Here is a tiny trained network, its code and every weight. The questions are about switching its units off for an input and a class, where a switched-off unit gives its printed mean instead of its output.

import numpy as np


def w(rows, s, z=0):
    codes = np.array(rows[::2]) - 128.0
    scale = np.full(codes.shape[1], s)
    scale[-1] = z or s
    return codes * scale


def norm(h):
    return h / np.sqrt((h * h).mean(-1, keepdims=True) + 1e-5)


def f(y):
    return y / 2 * (1 + np.tanh(0.7978845608 * (y + 0.044715 * y**3)))


def log_softmax(a):
    a = a - a.max(-1, keepdims=True)
    return a - np.log(np.exp(a).sum(-1, keepdims=True))


def net(x, mask):
    res = np.array(x, float).reshape(1, 7) / 4 @ E
    u = 0
    for l in range(2):
        y = f(norm(res) @ A[l][:, :-1].T + A[l][:, -1])
        res = res + np.where(mask[u : u + 8], y, B[l][:, -1]) @ B[l][:, :-1]
        u += 8
    return log_softmax(norm(res)[-1] @ U[:, :-1].T + U[:, -1])


A, B = {}, {}
E = w([
[129,127,128],'x0',
[128,127,129],'x1',
[225,142,152],'x2',
[129,128,129],'x3',
[125,254,36],'x4',
[111,204,253],'x5',
[130,130,128],'x6',
],0.0086)
A[0] = w([
[155,124,40,70],'L0N0',
[192,159,108,21],'L0N1',
[88,83,101,34],'L0N2',
[213,71,126,74],'L0N3',
[172,19,93,113],'L0N4',
[117,132,131,83],'L0N5',
[133,10,108,94],'L0N6',
[99,113,227,3],'L0N7',
],0.014,0.0036)
B[0] = w([
[137,48,18,191],'L0N0',
[137,193,185,141],'L0N1',
[98,102,198,146],'L0N2',
[204,139,213,203],'L0N3',
[130,211,254,254],'L0N4',
[124,126,100,117],'L0N5',
[62,208,223,250],'L0N6',
[152,35,28,205],'L0N7',
],0.0092,0.0054)
A[1] = w([
[140,99,110,3],'L1N0',
[150,53,183,190],'L1N1',
[127,106,139,150],'L1N2',
[147,80,92,2],'L1N3',
[115,133,180,84],'L1N4',
[117,198,157,164],'L1N5',
[249,142,150,251],'L1N6',
[132,100,183,180],'L1N7',
],0.018,0.0059)
B[1] = w([
[128,139,180,118],'L1N0',
[114,36,85,231],'L1N1',
[139,86,112,143],'L1N2',
[54,173,238,129],'L1N3',
[112,95,115,169],'L1N4',
[45,213,150,219],'L1N5',
[255,136,102,255],'L1N6',
[120,54,161,213],'L1N7',
],0.0085,0.0096)
U = w([
[36,109,195,138],'0',
[77,125,5,217],'1',
[76,19,101,115],'2',
[42,214,98,135],'3',
[184,131,216,164],'4',
[213,161,27,99],'5',
[205,42,113,129],'6',
[173,246,131,3],'7',
],0.028,0.0032)

Each question gives the input, the list of numbers given to net, and the class t.
The units are the neurons (one row each of A and B). Each row of codes is followed by its name. A weight is (code - 128) times the scale printed after its matrix; where a second scale follows, it is the last column's (A, B and U).
mask holds one flag per neuron, layer by layer. A switched-off neuron (its flag False) gives its mean, the last column of its row in B, instead of its output. The means were averaged over made-up inputs and are rounded, as every weight is.
A unit's drop is (log p(t) with every unit on - log p(t) with that unit switched off) / (log p(t) with every unit on - log p(t) with every unit switched off).
The circuit of an input: a set's keep is (log p(t) with only the set's units on - log p(t) with every unit switched off) / (log p(t) with every unit on - log p(t) with every unit switched off). Starting from the 12 units with the biggest drops (on a tie, the unit counted first), units are removed one at a time, each time the one whose removal leaves the highest keep (on an exact tie, the one counted first), for as long as the keep stays at least 0.8.
units of the circuit, in order: the units of the circuit, biggest drop first
top k neurons: the k neurons with the biggest drops, biggest first
drop of u: that unit's drop, to one decimal
input [2,-1,4,-7,1,6,-6], class 7: top 4 neurons	(L0N0 L1N5 L0N3 L1N1)
input [5,-3,0,0,3,-3,7], class 1: units of the circuit, in order	(L0N0)
input [-6,-3,-6,8,-2,-7,2], class 0: top 2 neurons	(L0N6 L0N4)
input [1,5,8,-5,2,4,1], class 7: units of the circuit, in order	(L1N5 L1N1)
input [-8,-5,4,-7,-6,1,3], class 6: top 2 neurons	(L0N7 L1N1)
input [4,-8,-4,7,-2,-8,3], class 0: units of the circuit, in order	(L0N6 L0N4)
input [-6,-6,-1,4,3,3,2], class 3: top 2 neurons	(L0N3 L1N6)
input [-8,4,-7,-5,-7,-6,-7], class 0: top 2 neurons	(L0N6 L0N4)
input [-3,2,-8,8,2,3,0], class 3: units of the circuit, in order	(L1N1 L0N4)
input [-5,-7,-8,-7,-2,7,3], class 2: units of the circuit, in order	(L0N7 L0N6)
input [6,3,-4,5,1,8,-2], class 3: top 2 neurons	(L0N3 L0N2)
input [1,-8,-6,-4,0,5,4], class 2: units of the circuit, in order	(L0N6 L0N4)
input [5,-3,1,-3,-8,-3,7], class 4: top 3 neurons	(L0N3 L0N4 L0N6)
input [7,4,8,-1,0,-7,6], class 4: units of the circuit, in order	(L0N4)
input [-2,3,1,2,1,4,-3], class 7: top 3 neurons	(L0N3 L0N6 L0N0)
input [-6,-1,-2,-5,0,6,6], class 2: top 2 neurons	(L0N7 L0N6)
input [-5,4,-2,2,3,0,-4], class 1: top 2 neurons	(L0N4 L1N6)
input [-1,-7,0,-7,5,3,1], class 3: top 2 neurons	(L0N3 L1N5)
input [-4,-4,-7,-8,5,0,-2], class 1: top 3 neurons	(L0N4 L0N6 L1N5)
input [-3,0,-5,8,-1,1,-8], class 2: units of the circuit, in order	(L0N4)
input [-2,7,1,-5,0,5,5], class 6: top 2 neurons	(L0N6 L0N7)
input [-3,8,-5,-1,0,5,4], class 2: top 2 neurons	(L0N7 L0N6)
input [-7,-6,8,4,-4,1,-6], class 6: drop of L0N6	0.2
input [-8,6,7,-6,1,3,-6], class 7: drop of L1N5	0.4
input [1,-5,7,2,-5,-8,-4], class 4: drop of L0N6	0.2
input [-8,1,-7,7,1,7,1], class 3: drop of L1N1	0.3
input [-8,-2,-7,-5,-6,2,2], class 2: units of the circuit, in order	(L0N7)
